Here is a tiny trained network, its code and every weight. The questions are about switching its units off for an input and a class, where a switched-off unit gives its printed mean instead of its output.

import numpy as np


def w(rows, s, z=0):
    codes = np.array(rows[::2]) - 128.0
    scale = np.full(codes.shape[1], s)
    scale[-1] = z or s
    return codes * scale


def f(y):
    return np.maximum(y, 0)


def log_softmax(a):
    a = a - a.max(-1, keepdims=True)
    return a - np.log(np.exp(a).sum(-1, keepdims=True))


def net(x, mask):
    res = np.array(x, float).reshape(1, 8) / 4 @ E
    y = f(res @ A[0][:, :-1].T + A[0][:, -1])
    res = res + np.where(mask, y, B[0][:, -1]) @ B[0][:, :-1]
    return log_softmax(res[-1] @ U[:, :-1].T + U[:, -1])


A, B = {}, {}
E = w([
[231,187,154,216,156,94,59,112,86,122,129],'x0',
[136,119,114,82,77,88,170,69,38,242,143],'x1',
[82,114,90,88,114,182,198,206,163,120,87],'x2',
[92,99,55,215,161,103,194,218,59,188,136],'x3',
[52,33,174,82,251,90,86,93,140,72,206],'x4',
[2,126,96,39,100,194,153,174,177,111,114],'x5',
[182,70,138,7,159,108,142,147,175,37,129],'x6',
[102,148,145,73,144,84,95,156,171,190,149],'x7',
],0.0099)
A[0] = w([
[146,120,195,137,213,12,2,77,108,138,207,98],'n1',
[71,107,194,43,97,128,108,41,161,160,176,56],'n2',
[45,165,80,114,108,146,159,175,130,252,118,131],'n3',
[47,58,130,211,221,94,130,176,120,138,201,95],'n4',
[101,149,150,184,101,163,119,31,55,178,154,3],'n5',
[188,125,143,119,171,134,135,98,172,69,93,82],'n6',
],0.0088,0.0035)
B[0] = w([
[159,144,180,143,97,102,109,245,128,172,160,251],'n1',
[161,120,75,146,132,121,177,96,82,164,102,187],'n2',
[152,129,183,168,127,77,127,161,115,166,168,195],'n3',
[89,104,90,54,117,131,156,101,114,152,101,188],'n4',
[97,123,151,120,152,139,103,165,179,100,150,186],'n5',
[86,139,142,140,152,96,143,188,155,132,166,175],'n6',
],0.012,0.021)
U = w([
[179,153,85,191,123,113,147,53,38,172,101,3],'0',
[113,193,166,140,146,171,43,130,172,46,131,90],'1',
[157,166,153,165,113,98,128,169,100,163,151,243],'2',
[85,99,128,11,140,116,140,127,116,118,147,96],'3',
],0.012,0.0062)

Each question gives the input, the list of numbers given to net, and the class t.
The units are the neurons (one row each of A and B). Each row of codes is followed by its name. A weight is (code - 128) times the scale printed after its matrix; where a second scale follows, it is the last column's (A, B and U).
mask holds one flag per neuron, in row order. A switched-off neuron (its flag False) gives its mean, the last column of its row in B, instead of its output. The means were averaged over made-up inputs and are rounded, as every weight is.
A unit's drop is (log p(t) with every unit on - log p(t) with that unit switched off) / (log p(t) with every unit on - log p(t) with every unit switched off).
The circuit of an input: a set's keep is (log p(t) with only the set's units on - log p(t) with every unit switched off) / (log p(t) with every unit on - log p(t) with every unit switched off). Starting from all 6 units, units are removed one at a time, each time the one whose removal leaves the highest keep (on an exact tie, the one counted first), for as long as the keep stays at least 0.8.
circuit, biggest first: the units of the circuit, biggest drop first
unit that matters most: the unit with the biggest drop
k most important neurons: the k neurons with the biggest drops, biggest first
drop of u: that unit's drop, to one decimal
input [-3,-8,7,7,0,-8,-6,-2], class 0: 4 most important neurons => (n1; n4; n5; n6)
input [-2,-4,-5,0,2,6,-7,-8], class 1: unit that matters most => n2
input [-3,5,-4,-1,3,5,-3,-5], class 0: 2 most important neurons => (n1; n2)
input [-5,8,4,2,6,8,-5,6], class 0: 3 most important neurons => (n2; n1; n3)
input [-6,-5,-1,0,0,-3,4,-7], class 1: circuit, biggest first => (n4; n1)
input [4,0,-4,-3,-6,5,-4,0], class 1: 3 most important neurons => (n1; n2; n5)
input [-1,-4,-1,8,2,-7,-6,-3], class 3: circuit, biggest first => (n4; n3)
input [5,-8,0,4,2,4,-8,-6], class 3: 2 most important neurons => (n4; n1)
input [-3,8,1,-5,0,-4,8,-4], class 0: circuit, biggest first => (n2; n5)
input [-7,8,2,-6,3,-4,-7,-8], class 0: 4 most important neurons => (n1; n2; n6; n4)
input [-5,-7,-3,4,-4,7,1,-7], class 3: 2 most important neurons => (n1; n5)
input [0,3,8,-6,-1,-4,-3,-1], class 0: 2 most important neurons => (n1; n6)
input [-1,-1,0,1,1,1,-3,-5], class 3: 2 most important neurons => (n1; n2)
input [5,5,-6,-7,-7,-1,2,-7], class 1: unit that matters most => n5
input [-4,3,1,3,2,-8,8,-8], class 3: 2 most important neurons => (n1; n3)
input [3,-1,7,-2,0,-2,2,3], class 1: 2 most important neurons => (n1; n4)
input [0,-8,-8,-5,6,5,4,-4], class 2: 2 most important neurons => (n1; n2)
input [-1,1,0,-7,8,-1,-1,5], class 2: drop of n1 => 0.9
input [-7,-3,-2,3,4,-4,0,0], class 3: drop of n4 => 0.1
input [-1,-2,0,-4,-5,-4,-4,-4], class 1: unit that matters most => n1
input [0,3,8,2,3,-5,1,2], class 3: drop of n1 => 0.6
